Below are the code and all the weights of a small trained network. Each question names an input and a target symbol and asks about switching units off, where a switched-off unit gives its printed mean instead of its output.

import numpy as np


def w(rows, s, z=0):
    codes = np.array(rows[::2]) - 128.0
    scale = np.full(codes.shape[1], s)
    scale[-1] = z or s
    return codes * scale


def norm(h):
    return h / np.sqrt((h * h).mean(-1, keepdims=True) + 1e-5)


def f(y):
    return np.maximum(y, 0)


def softmax(a):
    e = np.exp(a - a.max(-1, keepdims=True))
    return e / e.sum(-1, keepdims=True)


def log_softmax(a):
    a = a - a.max(-1, keepdims=True)
    return a - np.log(np.exp(a).sum(-1, keepdims=True))


def net(x, mask):
    ids = ['Λαβδεζηθμξτφψ'.index(c) for c in x.split()]
    T = len(ids)
    res = E[ids] + P[:T]
    u = 0
    for l in range(2):
        r = norm(res)
        for j in range(2):
            rows = slice(2 * j, 2 * j + 2)
            q, k, v = (r @ M[l][rows].T for M in (Q, K, V))
            z = softmax(np.where(np.tri(T) > 0, q @ k.T / 2**0.5, -1e9)) @ v
            o = O[l][rows]
            res = res + np.where(mask[u + j], z, o[:, -1]) @ o[:, :-1]
        u += 2
        y = f(norm(res) @ A[l][:, :-1].T + A[l][:, -1])
        res = res + np.where(mask[u : u + 4], y, B[l][:, -1]) @ B[l][:, :-1]
        u += 4
    return log_softmax(norm(res)[-1] @ U[:, :-1].T + U[:, -1])


Q, K, V, O, A, B = {}, {}, {}, {}, {}, {}
E = w([
[128,185,125,167,45,66,84],'Λ',
[192,149,157,157,91,107,79],'α',
[118,136,155,18,178,60,173],'β',
[95,73,110,72,73,172,154],'δ',
[27,60,4,180,39,164,109],'ε',
[28,101,196,172,119,68,88],'ζ',
[143,159,195,210,98,204,132],'η',
[190,233,136,32,215,99,141],'θ',
[69,121,87,169,145,186,69],'μ',
[134,71,73,167,253,166,175],'ξ',
[218,136,139,98,85,30,161],'τ',
[85,84,229,176,195,155,111],'φ',
[224,135,159,65,245,249,130],'ψ',
],0.018)
P = w([
[78,254,112,27,174,28,46],'0',
[48,208,141,45,164,51,156],'1',
[75,168,152,63,104,66,147],'2',
[69,143,146,80,118,72,157],'3',
[86,158,130,59,104,78,132],'4',
[99,166,127,82,117,74,166],'5',
[89,173,135,81,113,55,150],'6',
[99,216,20,7,240,112,158],'7',
[42,82,207,98,189,108,193],'8',
[101,215,105,110,80,13,243],'9',
[59,152,166,95,111,55,192],'10',
],0.0052)
Q[0] = w([
[238,41,115,86,151,121,197],'0.h1',
[44,38,123,79,126,237,238],'0.h1',
[53,108,4,132,91,67,76],'0.h2',
[144,188,123,52,197,205,54],'0.h2',
],0.0047)
K[0] = w([
[72,218,181,2,105,52,83],'0.h1',
[92,42,164,61,95,195,128],'0.h1',
[21,126,42,129,55,67,154],'0.h2',
[112,157,88,14,95,139,96],'0.h2',
],0.0062)
V[0] = w([
[146,200,115,172,117,152,197],'0.h1',
[148,254,185,166,57,110,42],'0.h1',
[76,166,146,60,129,115,79],'0.h2',
[96,178,111,101,196,146,106],'0.h2',
],0.0074)
O[0] = w([
[51,55,213,168,122,144,2,84],'0.h1',
[193,95,164,173,155,149,160,153],'0.h1',
[162,174,112,175,169,132,43,252],'0.h2',
[144,148,105,150,129,102,159,187],'0.h2',
],0.0093,0.004)
A[0] = w([
[102,165,88,90,173,103,154,180],'0.n1',
[106,122,79,23,124,92,170,2],'0.n2',
[255,87,177,126,205,79,233,215],'0.n3',
[126,215,118,233,104,211,216,165],'0.n4',
],0.0066,0.0044)
B[0] = w([
[127,156,113,157,96,149,71,210],'0.n1',
[94,90,254,73,132,173,122,168],'0.n2',
[114,154,68,135,125,62,115,254],'0.n3',
[141,67,158,69,179,128,59,172],'0.n4',
],0.014,0.0074)
Q[1] = w([
[167,181,55,116,92,242,210],'1.h1',
[150,177,138,53,182,128,152],'1.h1',
[155,145,38,154,131,135,69],'1.h2',
[46,189,222,254,189,144,43],'1.h2',
],0.0082)
K[1] = w([
[56,155,2,210,102,87,70],'1.h1',
[207,189,125,94,237,34,230],'1.h1',
[182,143,102,88,163,178,140],'1.h2',
[60,45,232,54,109,147,123],'1.h2',
],0.0076)
V[1] = w([
[165,15,147,114,97,188,100],'1.h1',
[155,59,201,81,253,96,73],'1.h1',
[112,149,214,249,62,115,101],'1.h2',
[44,83,250,153,124,163,218],'1.h2',
],0.0062)
O[1] = w([
[141,93,71,141,122,178,61,64],'1.h1',
[155,81,254,75,101,67,108,229],'1.h1',
[143,211,113,82,109,204,130,108],'1.h2',
[175,180,118,135,151,6,68,2],'1.h2',
],0.012,0.005)
A[1] = w([
[66,139,98,232,208,67,1,209],'1.n1',
[132,79,136,139,70,107,187,111],'1.n2',
[85,124,126,179,175,148,229,9],'1.n3',
[156,116,126,108,63,78,148,249],'1.n4',
],0.0079,0.0015)
B[1] = w([
[164,117,48,176,121,87,109,254],'1.n1',
[128,174,136,223,54,200,114,156],'1.n2',
[251,146,67,121,94,69,136,152],'1.n3',
[81,176,101,191,125,207,145,182],'1.n4',
],0.011,0.0074)
U = w([
[111,134,153,157,164,135,139,31],'Λ',
[192,61,140,77,192,119,226,163],'α',
[185,74,20,191,137,28,119,153],'β',
[217,139,187,218,120,193,165,91],'δ',
[128,254,147,125,165,32,181,96],'ε',
[52,59,39,164,102,182,147,90],'ζ',
[83,32,118,164,182,194,65,78],'η',
[117,141,143,160,166,142,137,32],'θ',
[150,200,182,171,96,183,99,63],'μ',
[54,156,213,99,163,53,194,149],'ξ',
[104,182,91,205,59,81,163,255],'τ',
[60,123,159,56,64,214,133,164],'φ',
[194,81,167,149,142,117,17,208],'ψ',
],0.0099,0.0046)

Each question gives the input, a string of symbols that net reads in full, and the target symbol t.
The units are the heads (2 rows each of Q, K, V and O) and the neurons (one row each of A and B). Each row of codes is followed by its name. A weight is (code - 128) times the scale printed after its matrix; where a second scale follows, it is the last column's (O, A, B and U).
mask holds one flag per unit, layer by layer, with each layer's heads first. A switched-off unit (its flag False) gives its mean, the last column of its rows in O or B, instead of its output. The means were averaged over made-up inputs and are rounded, as every weight is.
A unit's drop is (log p(t) with every unit on - log p(t) with that unit switched off) / (log p(t) with every unit on - log p(t) with every unit switched off).
The circuit of an input: a set's keep is (log p(t) with only the set's units on - log p(t) with every unit switched off) / (log p(t) with every unit on - log p(t) with every unit switched off). Starting from all 12 units, units are removed one at a time, each time the one whose removal leaves the highest keep (on an exact tie, the one counted first), for as long as the keep stays at least 0.8.
circuit, biggest first: the units of the circuit, biggest drop first
most important unit: the unit with the biggest drop
k most important neurons: the k neurons with the biggest drops, biggest first
top k neurons in layer l: the k neurons of layer l with the biggest drops, biggest first
heads that matter: for each layer, one digit per head in row order, 1 if its drop is at least 0.15 and else 0, layers parted by /
input ζ ε θ ξ η ζ α μ φ, target ψ: circuit, biggest first => (1.h1, 0.n4, 1.h2)
input ζ ζ μ δ ξ ζ ζ β α, target τ: heads that matter => 11 / 01
input τ τ η α η θ ε μ, target ψ: circuit, biggest first => (0.h1, 1.h1, 0.n4)
input ζ δ α τ, target τ: circuit, biggest first => (0.n3, 1.h2, 1.n4)
input α δ θ ζ β ψ ζ η θ Λ ζ, target ψ: heads that matter => 10 / 10
input ε μ φ, target ξ: 2 most important neurons => (0.n2, 0.n3)
input ζ ψ θ θ φ, target ξ: heads that matter => 01 / 10
input Λ θ δ β Λ ζ δ ξ δ α Λ, target β: top neuron in layer 1 => (1.n1)
input ψ ψ α, target δ: circuit, biggest first => (1.h2, 1.n2, 0.h1)
input η α Λ, target ψ: circuit, biggest first => (1.h1, 0.h1)
input φ ζ ζ, target ε: circuit, biggest first => (1.h2, 0.h1)
input ζ η θ θ ζ η δ ζ ζ, target β: circuit, biggest first => (0.n2, 1.n1)
input Λ δ δ α τ ζ η ψ μ φ, target ψ: circuit, biggest first => (0.n4, 1.h1)
input φ ε Λ ξ φ ζ δ μ η δ Λ, target β: circuit, biggest first => (1.h2, 0.n2, 1.n1)
input δ η α δ θ δ ψ μ β δ, target φ: circuit, biggest first => (0.n2)
input ζ θ η μ δ ζ φ, target β: circuit, biggest first => (0.n2, 1.n1)
input ψ η θ μ, target ψ: circuit, biggest first => (1.h1, 0.n4)
input ψ θ ψ ζ Λ, target μ: top 2 neurons in layer 0 => (0.n3, 0.n2)
input ζ α θ η α Λ, target ψ: circuit, biggest first => (0.n4, 0.h1)
input α δ η ψ ζ ψ δ δ α, target β: most important unit => 0.n3
input Λ μ ζ, target ε: 2 most important neurons => (0.n3, 0.n1)
input β θ α θ τ μ β α η ζ, target ψ: 2 most important neurons => (0.n4, 0.n3)
input ε ζ Λ, target μ: 2 most important neurons => (0.n3, 0.n4)
input ξ ξ α α, target τ: 3 most important neurons => (0.n1, 0.n3, 0.n2)
input μ α Λ ξ δ φ φ ψ ζ, target β: heads that matter => 00 / 11
input θ ζ δ α μ ζ θ μ μ, target β: 2 most important neurons => (0.n2, 1.n1)
input δ ε φ φ μ ξ Λ β ξ δ μ, target β: most important unit => 1.h2
input Λ ξ φ β τ ζ δ α, target β: heads that matter => 10 / 00
input η δ β φ δ μ ζ Λ ξ, target β: heads that matter => 00 / 00
input Λ ψ τ ε α, target δ: heads that matter => 10 / 01
